Here is a tiny trained network, its code and every weight. The questions are about switching its units off for an input and a class, where a switched-off unit gives its printed mean instead of its output.

import numpy as np


def w(rows, s, z=0):
    codes = np.array(rows[::2]) - 128.0
    scale = np.full(codes.shape[1], s)
    scale[-1] = z or s
    return codes * scale


def f(y):
    return np.maximum(y, 0)


def log_softmax(a):
    a = a - a.max(-1, keepdims=True)
    return a - np.log(np.exp(a).sum(-1, keepdims=True))


def net(x, mask):
    res = np.array(x, float).reshape(1, 5) / 4 @ E
    y = f(res @ A[0][:, :-1].T + A[0][:, -1])
    res = res + np.where(mask, y, B[0][:, -1]) @ B[0][:, :-1]
    return log_softmax(res[-1] @ U[:, :-1].T + U[:, -1])


A, B = {}, {}
E = w([
[129,134,125,125,125,134,133,131,131],'x0',
[25,42,26,26,212,67,134,250,191],'x1',
[234,219,9,27,3,43,11,86,126],'x2',
[218,28,209,30,34,254,81,161,246],'x3',
[127,137,117,132,123,134,144,121,136],'x4',
],0.0059)
A[0] = w([
[222,185,34,38,63,54,7,115,95,214],'N0',
[102,220,165,204,185,2,126,24,39,253],'N1',
[38,192,12,67,205,50,105,201,45,220],'N2',
[119,173,232,229,172,168,196,49,57,233],'N3',
[89,27,33,28,143,119,76,229,237,155],'N4',
[27,169,69,148,212,76,179,199,73,236],'N5',
[27,42,86,66,249,133,158,239,182,187],'N6',
[77,50,218,195,231,210,229,128,130,253],'N7',
[239,53,203,65,92,234,102,152,232,239],'N8',
],0.0062,0.0044)
B[0] = w([
[206,252,41,42,44,117,142,49,111,215],'N0',
[210,178,27,235,153,220,254,126,66,238],'N1',
[164,140,25,66,212,42,125,168,26,222],'N2',
[147,131,212,226,219,213,122,195,131,233],'N3',
[21,220,136,17,14,61,197,201,212,197],'N4',
[74,86,66,140,204,51,188,215,25,229],'N5',
[41,15,143,26,92,6,210,174,98,221],'N6',
[24,40,208,243,233,193,70,217,190,249],'N7',
[95,72,220,51,33,192,41,85,224,214],'N8',
],0.0061,0.014)
U = w([
[110,183,159,237,203,208,195,210,74,250],'0',
[223,211,29,228,77,148,190,42,49,239],'1',
[46,24,93,147,194,52,190,178,40,54],'2',
[128,203,21,48,167,38,118,173,33,9],'3',
[123,42,230,202,114,225,24,107,208,251],'4',
[205,201,172,113,51,197,41,3,166,212],'5',
[35,34,204,73,94,94,174,200,192,20],'6',
[57,237,104,46,25,99,163,189,208,4],'7',
],0.0064,0.0041)

Each question gives the input, the list of numbers given to net, and the class t.
The units are the neurons (one row each of A and B). Each row of codes is followed by its name. A weight is (code - 128) times the scale printed after its matrix; where a second scale follows, it is the last column's (A, B and U).
mask holds one flag per neuron, in row order. A switched-off neuron (its flag False) gives its mean, the last column of its row in B, instead of its output. The means were averaged over made-up inputs and are rounded, as every weight is.
A unit's drop is (log p(t) with every unit on - log p(t) with that unit switched off) / (log p(t) with every unit on - log p(t) with every unit switched off).
The circuit of an input: a set's keep is (log p(t) with only the set's units on - log p(t) with every unit switched off) / (log p(t) with every unit on - log p(t) with every unit switched off). Starting from all 9 units, units are removed one at a time, each time the one whose removal leaves the highest keep (on an exact tie, the one counted first), for as long as the keep stays at least 0.8.
units of the circuit, in order: the units of the circuit, biggest drop first
unit that matters most: the unit with the biggest drop
top k neurons: the k neurons with the biggest drops, biggest first
drop of u: that unit's drop, to one decimal
input [4,0,2,-7,7], class 1: units of the circuit, in order -> (N1 N7)
input [-2,4,-4,1,-4], class 6: units of the circuit, in order -> (N1 N4)
input [-2,6,-8,1,-8], class 6: units of the circuit, in order -> (N4)
input [-2,-1,1,-5,-1], class 1: units of the circuit, in order -> (N7 N1)
input [-1,0,1,-5,3], class 1: units of the circuit, in order -> (N7 N1)
input [-2,0,1,5,2], class 5: units of the circuit, in order -> (N7 N6 N5)
input [-4,0,5,-8,-4], class 1: top 4 neurons -> (N1 N6 N4 N0)
input [-4,3,1,0,2], class 3: top 4 neurons -> (N7 N8 N3 N2)
input [-2,3,8,1,-1], class 7: top 2 neurons -> (N4 N5)
input [5,0,-5,8,-8], class 4: top 2 neurons -> (N8 N5)
input [-3,-2,3,1,2], class 5: top 3 neurons -> (N5 N1 N2)
input [-6,-8,1,-6,-5], class 1: top 2 neurons -> (N7 N1)
input [-7,-7,-7,1,2], class 4: drop of N5 -> 0.3
input [2,-1,5,-7,-6], class 1: unit that matters most -> N1
input [4,-1,3,8,0], class 5: drop of N5 -> 0.1
input [-4,4,7,3,3], class 7: drop of N4 -> 0.2
input [-8,5,7,2,-5], class 7: drop of N4 -> 0.6
